Below is a small trained network, with its code and all its weights. Each question gives an input and a class and asks what happens when units are switched off, that is, made to give their printed mean instead of their output.

import numpy as np


def w(rows, s, z=0):
    codes = np.array(rows[::2]) - 128.0
    scale = np.full(codes.shape[1], s)
    scale[-1] = z or s
    return codes * scale


def norm(h):
    return h / np.sqrt((h * h).mean(-1, keepdims=True) + 1e-5)


def f(y):
    return y / 2 * (1 + np.tanh(0.7978845608 * (y + 0.044715 * y**3)))


def log_softmax(a):
    a = a - a.max(-1, keepdims=True)
    return a - np.log(np.exp(a).sum(-1, keepdims=True))


def net(x, mask):
    res = np.array(x, float).reshape(1, 8) / 4 @ E
    u = 0
    for l in range(2):
        y = f(norm(res) @ A[l][:, :-1].T + A[l][:, -1])
        res = res + np.where(mask[u : u + 7], y, B[l][:, -1]) @ B[l][:, :-1]
        u += 7
    return log_softmax(norm(res)[-1] @ U[:, :-1].T + U[:, -1])


A, B = {}, {}
E = w([
[131,119,157,150,11,83,159,177,95,33,150],'x0',
[165,166,242,43,171,103,42,171,136,103,174],'x1',
[96,94,65,185,57,101,50,148,124,89,116],'x2',
[129,61,150,151,82,21,123,115,86,185,217],'x3',
[90,129,183,133,133,185,113,8,225,61,253],'x4',
[139,124,50,111,178,24,100,125,147,56,159],'x5',
[113,102,159,137,202,91,124,53,35,187,145],'x6',
[54,245,208,136,159,69,153,63,105,147,154],'x7',
],0.0057)
A[0] = w([
[121,136,138,160,89,111,121,159,128,104,169,113],'0.n0',
[94,138,106,109,125,2,155,160,120,100,108,101],'0.n1',
[135,140,150,88,124,117,103,58,136,151,203,82],'0.n2',
[142,72,115,113,96,102,40,97,75,186,126,71],'0.n3',
[180,166,143,120,189,121,90,132,132,188,109,4],'0.n4',
[19,144,202,116,124,140,128,245,177,105,151,126],'0.n5',
[93,114,102,179,112,118,130,161,107,93,185,87],'0.n6',
],0.0078,0.0018)
B[0] = w([
[183,176,158,37,193,180,90,173,125,130,158,181],'0.n0',
[183,143,102,162,153,130,137,93,84,95,98,249],'0.n1',
[140,65,120,170,144,194,132,98,181,56,178,253],'0.n2',
[2,132,130,215,33,124,69,57,102,138,79,209],'0.n3',
[145,158,62,88,163,217,79,154,131,184,143,199],'0.n4',
[165,138,170,140,62,161,119,81,85,114,91,233],'0.n5',
[115,108,122,93,165,157,166,161,103,212,100,180],'0.n6',
],0.0084,0.0033)
A[1] = w([
[131,147,85,79,175,199,135,162,155,178,106,91],'1.n0',
[163,183,207,50,33,129,58,186,131,137,119,49],'1.n1',
[92,141,154,186,87,133,185,156,103,135,55,207],'1.n2',
[113,116,165,112,206,96,128,64,201,89,234,75],'1.n3',
[106,133,114,130,117,204,62,85,97,220,150,202],'1.n4',
[137,164,102,145,217,2,118,177,88,104,93,22],'1.n5',
[113,21,114,177,82,134,111,140,3,181,123,4],'1.n6',
],0.0067,0.0027)
B[1] = w([
[77,205,111,1,139,94,67,235,152,174,122,180],'1.n0',
[184,73,228,148,129,165,128,125,170,54,80,201],'1.n1',
[161,177,82,102,75,131,227,96,184,129,179,204],'1.n2',
[114,97,105,166,203,221,184,154,101,160,175,247],'1.n3',
[87,199,160,98,152,33,83,133,119,90,119,253],'1.n4',
[183,168,87,159,171,64,119,119,15,80,145,183],'1.n5',
[119,31,170,131,168,91,103,149,150,221,137,204],'1.n6',
],0.0098,0.005)
U = w([
[113,197,146,26,207,125,63,191,146,156,95,65],'0',
[211,112,222,125,73,165,110,150,155,10,114,189],'1',
[13,83,165,191,126,54,48,79,123,195,130,58],'2',
[170,41,99,134,89,83,202,172,141,184,126,27],'3',
[98,90,132,158,225,210,161,84,146,87,247,249],'4',
[103,117,26,100,83,155,115,178,204,70,104,130],'5',
[207,151,59,175,179,54,140,113,33,80,128,80],'6',
[92,228,120,126,89,154,226,50,168,137,125,10],'7',
],0.014,0.0013)

Each question gives the input, the list of numbers given to net, and the class t.
The units are the neurons (one row each of A and B). Each row of codes is followed by its name. A weight is (code - 128) times the scale printed after its matrix; where a second scale follows, it is the last column's (A, B and U).
mask holds one flag per neuron, layer by layer. A switched-off neuron (its flag False) gives its mean, the last column of its row in B, instead of its output. The means were averaged over made-up inputs and are rounded, as every weight is.
A unit's drop is (log p(t) with every unit on - log p(t) with that unit switched off) / (log p(t) with every unit on - log p(t) with every unit switched off).
The circuit of an input: a set's keep is (log p(t) with only the set's units on - log p(t) with every unit switched off) / (log p(t) with every unit on - log p(t) with every unit switched off). Starting from the 12 units with the biggest drops (on a tie, the unit counted first), units are removed one at a time, each time the one whose removal leaves the highest keep (on an exact tie, the one counted first), for as long as the keep stays at least 0.8.
circuit, biggest first: the units of the circuit, biggest drop first
most important unit: the unit with the biggest drop
k most important neurons: the k neurons with the biggest drops, biggest first
top k neurons in layer l: the k neurons of layer l with the biggest drops, biggest first
drop when u is switched off: that unit's drop, to one decimal
input [-3,7,-7,7,-8,1,7,-6], class 2: 3 most important neurons : [0.n3 1.n6 0.n0]
input [4,-7,8,5,0,3,-4,-8], class 3: circuit, biggest first : [1.n6 0.n6]
input [0,-8,-1,-8,0,-1,7,-7], class 5: most important unit : 1.n0
input [4,-2,-8,-6,1,1,4,-2], class 7: 2 most important neurons : [0.n0 0.n4]
input [4,-1,4,7,-1,1,-8,-7], class 3: top 2 neurons in layer 1 : [1.n6 1.n4]
input [-2,-6,-7,4,2,-6,-2,-7], class 3: top 2 neurons in layer 0 : [0.n4 0.n0]
input [-2,8,3,-2,2,2,-1,-3], class 1: 2 most important neurons : [0.n5 1.n1]
input [7,-3,-3,8,-4,5,-6,-3], class 6: 2 most important neurons : [0.n1 1.n5]
input [8,1,1,4,3,-4,8,4], class 4: 2 most important neurons : [0.n2 1.n3]
input [-6,-2,8,-5,1,-5,1,-2], class 0: 3 most important neurons : [1.n4 1.n0 0.n2]
input [-3,-4,-6,2,-5,-1,-1,7], class 0: 2 most important neurons : [0.n4 1.n0]
input [2,-8,5,-7,-4,-8,-7,2], class 7: 2 most important neurons : [1.n2 0.n4]
input [-8,-8,5,6,-6,6,-2,-8], class 2: 2 most important neurons : [0.n3 1.n6]
input [-3,8,1,8,-6,-4,-2,-3], class 2: circuit, biggest first : [0.n3]
input [0,-5,8,-1,-6,-7,-4,0], class 3: 2 most important neurons : [1.n6 1.n2]
input [7,-6,4,-2,4,-1,3,0], class 3: 2 most important neurons : [1.n6 0.n6]
input [-4,0,6,-2,-7,-4,-8,5], class 1: top 2 neurons in layer 1 : [1.n1 1.n3]
input [6,-5,2,3,2,2,-2,-1], class 3: 2 most important neurons : [0.n6 0.n4]
input [7,-3,8,2,5,-6,0,-7], class 3: 2 most important neurons : [1.n6 0.n6]
input [-8,8,-6,-7,7,-4,1,-7], class 0: most important unit : 1.n0
input [5,-5,2,6,1,-5,0,3], class 3: circuit, biggest first : [1.n2 1.n6]
input [4,-6,0,4,4,-5,-1,-6], class 3: top 2 neurons in layer 1 : [1.n2 1.n6]
input [8,6,4,-3,7,7,1,1], class 4: top 2 neurons in layer 1 : [1.n3 1.n4]
input [4,-4,5,-1,-8,-4,-4,3], class 3: top 2 neurons in layer 1 : [1.n6 1.n4]
input [3,8,4,4,5,5,1,-5], class 4: drop when 1.n3 is switched off : 0.9
input [4,-1,3,3,0,6,-6,1], class 6: drop when 1.n5 is switched off : 0.1
